Below are the code and all the weights of a small trained network. Each question names an input and a class and asks about switching units off, where a switched-off unit gives its printed mean instead of its output.

import numpy as np


def w(rows, s, z=0):
    codes = np.array(rows[::2]) - 128.0
    scale = np.full(codes.shape[1], s)
    scale[-1] = z or s
    return codes * scale


def norm(h):
    return h / np.sqrt((h * h).mean(-1, keepdims=True) + 1e-5)


def f(y):
    return np.maximum(y, 0)


def log_softmax(a):
    a = a - a.max(-1, keepdims=True)
    return a - np.log(np.exp(a).sum(-1, keepdims=True))


def net(x, mask):
    res = np.array(x, float).reshape(1, 8) / 4 @ E
    u = 0
    for l in range(2):
        y = f(norm(res) @ A[l][:, :-1].T + A[l][:, -1])
        res = res + np.where(mask[u : u + 15], y, B[l][:, -1]) @ B[l][:, :-1]
        u += 15
    return log_softmax(norm(res)[-1] @ U[:, :-1].T + U[:, -1])


A, B = {}, {}
E = w([
[111,147,130,129,115,125,147,114],'x0',
[125,127,126,124,131,126,124,133],'x1',
[81,124,127,126,254,211,187,81],'x2',
[125,128,129,124,131,127,125,132],'x3',
[158,97,128,129,143,137,100,146],'x4',
[140,117,126,128,139,130,112,141],'x5',
[127,183,73,78,116,246,36,79],'x6',
[233,193,143,85,161,125,164,166],'x7',
],0.0081)
A[0] = w([
[128,91,179,185,147,81,188,177,253],'L0N1',
[167,93,69,99,109,128,110,175,144],'L0N2',
[87,156,185,139,187,147,115,150,148],'L0N3',
[80,45,133,203,121,38,148,107,108],'L0N4',
[121,57,89,171,98,89,45,119,95],'L0N5',
[92,99,130,153,164,145,101,244,133],'L0N6',
[106,95,127,112,248,158,175,73,151],'L0N7',
[174,129,109,128,214,174,215,111,56],'L0N8',
[59,176,156,161,160,104,142,45,98],'L0N9',
[165,140,134,149,166,53,213,134,133],'L0N10',
[63,25,114,194,152,120,134,83,161],'L0N11',
[179,89,82,115,50,1,170,166,116],'L0N12',
[181,125,149,110,224,133,89,124,154],'L0N13',
[226,180,126,68,147,138,190,168,177],'L0N14',
[139,135,169,87,151,204,106,101,86],'L0N15',
],0.0074,0.0038)
B[0] = w([
[42,51,164,168,76,89,191,152,254],'L0N1',
[96,132,175,133,87,183,195,69,173],'L0N2',
[136,88,145,82,133,162,124,96,170],'L0N3',
[184,81,64,120,175,131,142,136,212],'L0N4',
[57,176,129,93,130,97,138,134,180],'L0N5',
[111,111,112,109,89,60,191,78,156],'L0N6',
[107,69,204,90,190,136,191,40,232],'L0N7',
[46,69,207,95,188,207,93,194,200],'L0N8',
[193,56,139,123,127,114,106,124,171],'L0N9',
[148,45,194,171,81,226,156,248,218],'L0N10',
[218,105,69,93,87,101,186,89,208],'L0N11',
[115,163,137,225,225,110,81,79,247],'L0N12',
[77,170,145,170,54,138,198,108,192],'L0N13',
[205,214,115,3,153,97,146,241,243],'L0N14',
[111,163,87,170,132,64,96,101,182],'L0N15',
],0.0056,0.0073)
A[1] = w([
[72,158,132,122,2,153,37,175,67],'L1N1',
[107,58,87,93,53,110,95,104,38],'L1N2',
[61,163,132,143,118,117,91,154,96],'L1N3',
[139,89,100,217,73,51,168,249,110],'L1N4',
[80,195,113,196,106,165,171,169,5],'L1N5',
[63,82,200,171,196,133,74,91,122],'L1N6',
[170,157,191,146,142,115,197,175,38],'L1N7',
[209,177,146,90,138,164,97,202,126],'L1N8',
[47,56,152,188,77,149,60,46,196],'L1N9',
[176,131,72,102,127,203,128,86,38],'L1N10',
[135,165,129,55,144,156,81,56,126],'L1N11',
[186,205,25,106,53,133,51,136,113],'L1N12',
[139,144,144,148,80,30,127,150,71],'L1N13',
[93,150,137,83,220,215,130,70,91],'L1N14',
[114,133,51,101,113,176,129,96,104],'L1N15',
],0.0098,0.0028)
B[1] = w([
[133,116,146,173,100,128,178,241,186],'L1N1',
[145,199,194,155,132,200,104,205,168],'L1N2',
[146,113,105,122,129,114,149,202,147],'L1N3',
[130,236,89,62,165,156,27,40,254],'L1N4',
[136,180,142,120,105,145,123,116,134],'L1N5',
[123,147,39,101,72,170,132,125,184],'L1N6',
[79,119,184,147,86,160,61,161,207],'L1N7',
[116,116,107,158,150,93,140,33,209],'L1N8',
[102,90,18,210,100,51,153,147,223],'L1N9',
[67,120,111,112,194,138,59,164,173],'L1N10',
[161,199,116,128,123,110,106,93,206],'L1N11',
[181,54,155,97,108,195,255,73,212],'L1N12',
[145,145,120,87,158,166,85,114,191],'L1N13',
[164,164,159,169,85,48,28,163,225],'L1N14',
[90,142,137,118,147,83,110,183,174],'L1N15',
],0.0078,0.0095)
U = w([
[82,136,20,164,132,71,20,67,192],'0',
[153,222,191,91,183,125,12,105,241],'1',
[87,9,103,161,160,89,205,75,51],'2',
[71,72,244,92,165,160,136,192,93],'3',
[139,122,89,187,66,128,163,231,96],'4',
[215,158,137,77,86,170,199,70,6],'5',
],0.015,0.0024)

Each question gives the input, the list of numbers given to net, and the class t.
The units are the neurons (one row each of A and B). Each row of codes is followed by its name. A weight is (code - 128) times the scale printed after its matrix; where a second scale follows, it is the last column's (A, B and U).
mask holds one flag per neuron, layer by layer. A switched-off neuron (its flag False) gives its mean, the last column of its row in B, instead of its output. The means were averaged over made-up inputs and are rounded, as every weight is.
A unit's drop is (log p(t) with every unit on - log p(t) with that unit switched off) / (log p(t) with every unit on - log p(t) with every unit switched off).
The circuit of an input: a set's keep is (log p(t) with only the set's units on - log p(t) with every unit switched off) / (log p(t) with every unit on - log p(t) with every unit switched off). Starting from the 12 units with the biggest drops (on a tie, the unit counted first), units are removed one at a time, each time the one whose removal leaves the highest keep (on an exact tie, the one counted first), for as long as the keep stays at least 0.8.
units of the circuit, in order: the units of the circuit, biggest drop first
unit that matters most: the unit with the biggest drop
top k neurons: the k neurons with the biggest drops, biggest first
top k neurons in layer l: the k neurons of layer l with the biggest drops, biggest first
drop of u: that unit's drop, to one decimal
input [4,-7,1,5,-4,7,-4,8], class 3: units of the circuit, in order => [L1N14, L1N7]
input [-3,-1,-2,-7,-1,4,-4,3], class 1: top neuron => [L1N4]
input [8,8,-1,-5,-8,0,3,8], class 5: top 2 neurons => [L1N12, L1N4]
input [-5,1,0,-5,-6,0,-8,-2], class 0: top 4 neurons => [L1N4, L1N12, L0N7, L0N12]
input [6,-7,-7,7,5,3,-6,-3], class 0: units of the circuit, in order => [L0N14, L1N4]
input [-3,8,-8,8,5,-8,6,-2], class 4: top 2 neurons => [L1N1, L0N14]
input [-2,7,8,0,5,-3,2,-1], class 0: top 2 neurons => [L0N14, L1N14]
input [3,6,0,-1,6,8,8,-1], class 4: units of the circuit, in order => [L1N1, L1N4, L0N7]
input [3,-3,-5,-8,7,-5,1,0], class 4: top 2 neurons in layer 0 => [L0N14, L0N7]
input [-8,5,8,4,-7,3,1,0], class 0: units of the circuit, in order => [L0N14, L1N6]
input [-2,5,0,3,4,-8,1,-1], class 4: top 2 neurons => [L0N14, L1N4]
input [8,-8,0,3,1,2,-7,-2], class 0: top 3 neurons in layer 1 => [L1N4, L1N12, L1N1]
input [4,-7,-6,-5,8,-7,-2,0], class 0: top 2 neurons in layer 0 => [L0N12, L0N14]
input [3,7,0,-4,8,6,-6,-7], class 0: units of the circuit, in order => [L1N12]
input [-4,0,-1,-6,-1,-1,1,-4], class 4: top 3 neurons => [L0N14, L1N2, L1N4]
input [0,0,-3,-3,4,-7,-7,2], class 1: top 2 neurons in layer 1 => [L1N4, L1N9]
input [6,8,-5,-6,-3,-6,5,1], class 5: top 2 neurons => [L1N12, L0N1]
input [-3,8,-7,-2,3,-1,-3,0], class 0: top 2 neurons => [L0N12, L0N14]
input [5,4,-8,-7,2,5,1,-4], class 4: top 2 neurons => [L1N1, L0N1]
input [8,7,-1,-4,6,6,-6,-3], class 0: units of the circuit, in order => [L1N4]
input [-2,-3,-4,6,-2,4,4,1], class 5: top 2 neurons => [L1N12, L0N1]
input [-7,6,5,-7,-1,1,0,-8], class 2: top 2 neurons => [L1N4, L0N11]
input [6,-6,-6,4,7,5,8,-1], class 4: top 2 neurons => [L1N1, L0N14]
input [0,0,-6,-3,1,-3,2,7], class 5: drop of L1N12 => 0.7
input [6,-5,-5,-8,7,-5,7,5], class 5: drop of L1N12 => 0.3
input [7,-1,-5,4,2,8,-6,1], class 1: drop of L1N9 => 0.2
input [8,5,-6,2,6,5,5,5], class 5: drop of L1N12 => 0.2
input [-2,-3,2,-2,-1,-7,-1,-1], class 2: unit that matters most => L0N14
input [6,-8,-2,7,-1,2,1,-3], class 4: top 3 neurons in layer 0 => [L0N14, L0N1, L0N7]
input [-7,-3,-1,5,3,7,-7,-2], class 0: top 2 neurons => [L1N4, L0N14]
